Below are the code and all the weights of a small trained network. Each question names an input and a class and asks about switching units off, where a switched-off unit gives its printed mean instead of its output.

import numpy as np


def w(rows, s, z=0):
    codes = np.array(rows[::2]) - 128.0
    scale = np.full(codes.shape[1], s)
    scale[-1] = z or s
    return codes * scale


def f(y):
    return np.maximum(y, 0)


def log_softmax(a):
    a = a - a.max(-1, keepdims=True)
    return a - np.log(np.exp(a).sum(-1, keepdims=True))


def net(x, mask):
    res = np.array(x, float).reshape(1, 6) / 4 @ E
    y = f(res @ A[0][:, :-1].T + A[0][:, -1])
    res = res + np.where(mask, y, B[0][:, -1]) @ B[0][:, :-1]
    return log_softmax(res[-1] @ U[:, :-1].T + U[:, -1])


A, B = {}, {}
E = w([
[126,137,126,130,133,135,123,121],'x0',
[124,181,79,75,48,184,9,253],'x1',
[130,127,127,129,128,131,131,124],'x2',
[222,228,106,55,107,46,163,95],'x3',
[128,131,131,131,126,125,128,130],'x4',
[131,79,10,176,4,73,130,104],'x5',
],0.0067)
A[0] = w([
[68,65,157,190,146,183,102,147,5],'N0',
[136,87,161,182,177,84,213,46,68],'N1',
[72,65,156,177,150,180,113,142,39],'N2',
[125,153,215,105,209,182,139,134,36],'N3',
[129,78,163,178,177,84,218,38,50],'N4',
[116,52,2,219,22,61,136,91,82],'N5',
[201,217,130,70,126,59,164,93,53],'N6',
[210,220,127,56,123,55,142,119,70],'N7',
],0.0064,0.003)
B[0] = w([
[86,87,84,151,111,190,167,79,182],'N0',
[178,196,80,150,55,181,41,214,217],'N1',
[70,71,68,151,101,174,172,71,182],'N2',
[185,125,192,39,177,123,171,111,198],'N3',
[169,190,100,150,63,180,53,202,219],'N4',
[222,151,234,2,198,132,189,114,254],'N5',
[52,50,69,170,106,207,166,71,206],'N6',
[65,50,69,188,91,193,165,89,214],'N7',
],0.0067,0.0069)
U = w([
[72,46,66,173,112,169,175,56,83],'0',
[155,223,90,144,77,157,1,223,74],'1',
[178,143,237,44,171,109,195,99,86],'2',
[110,139,138,160,141,86,117,119,255],'3',
],0.0098)

Each question gives the input, the list of numbers given to net, and the class t.
The units are the neurons (one row each of A and B). Each row of codes is followed by its name. A weight is (code - 128) times the scale printed after its matrix; where a second scale follows, it is the last column's (A, B and U).
mask holds one flag per neuron, in row order. A switched-off neuron (its flag False) gives its mean, the last column of its row in B, instead of its output. The means were averaged over made-up inputs and are rounded, as every weight is.
A unit's drop is (log p(t) with every unit on - log p(t) with that unit switched off) / (log p(t) with every unit on - log p(t) with every unit switched off).
The circuit of an input: a set's keep is (log p(t) with only the set's units on - log p(t) with every unit switched off) / (log p(t) with every unit on - log p(t) with every unit switched off). Starting from all 8 units, units are removed one at a time, each time the one whose removal leaves the highest keep (on an exact tie, the one counted first), for as long as the keep stays at least 0.8.
circuit, biggest first: the units of the circuit, biggest drop first
k most important neurons: the k neurons with the biggest drops, biggest first
drop of u: that unit's drop, to one decimal
input [4,-6,6,-5,8,-2], class 1: circuit, biggest first	N1; N4
input [-1,2,0,-7,3,-6], class 0: 2 most important neurons	N5; N2
input [6,-5,-8,4,-7,-4], class 3: 2 most important neurons	N5; N6
input [-1,7,8,-5,6,-4], class 3: most important neuron	N1
input [8,0,1,0,8,2], class 2: circuit, biggest first	N1; N7
input [5,-3,-4,4,2,-3], class 0: 2 most important neurons	N5; N6
input [-3,5,4,8,7,3], class 0: circuit, biggest first	N7; N6
input [-5,2,3,6,7,-2], class 0: 2 most important neurons	N7; N6
input [-4,7,8,-6,-6,2], class 3: 2 most important neurons	N1; N4
input [-7,4,8,3,6,-5], class 3: circuit, biggest first	N5; N1; N4
input [0,-1,-7,-8,0,-8], class 0: 3 most important neurons	N2; N5; N0
input [-8,-7,2,8,-8,-1], class 0: 2 most important neurons	N6; N7
input [2,5,5,-2,2,-8], class 2: 2 most important neurons	N3; N1
input [7,5,6,0,2,3], class 3: circuit, biggest first	N1
input [-5,-5,-3,-4,5,-5], class 1: 3 most important neurons	N1; N4; N5
input [-7,5,3,-4,-5,6], class 2: circuit, biggest first	N5; N1
input [-5,-7,3,-5,5,-6], class 1: 3 most important neurons	N1; N4; N5
input [1,-4,0,5,6,-1], class 0: drop of N1	-0.1
input [5,3,-5,-5,1,-3], class 0: drop of N5	0.5
input [3,-7,-7,2,-7,0], class 1: drop of N1	0.2
input [6,-3,-8,6,5,-6], class 3: drop of N3	0.0
input [-2,-6,-5,8,7,5], class 0: circuit, biggest first	N6
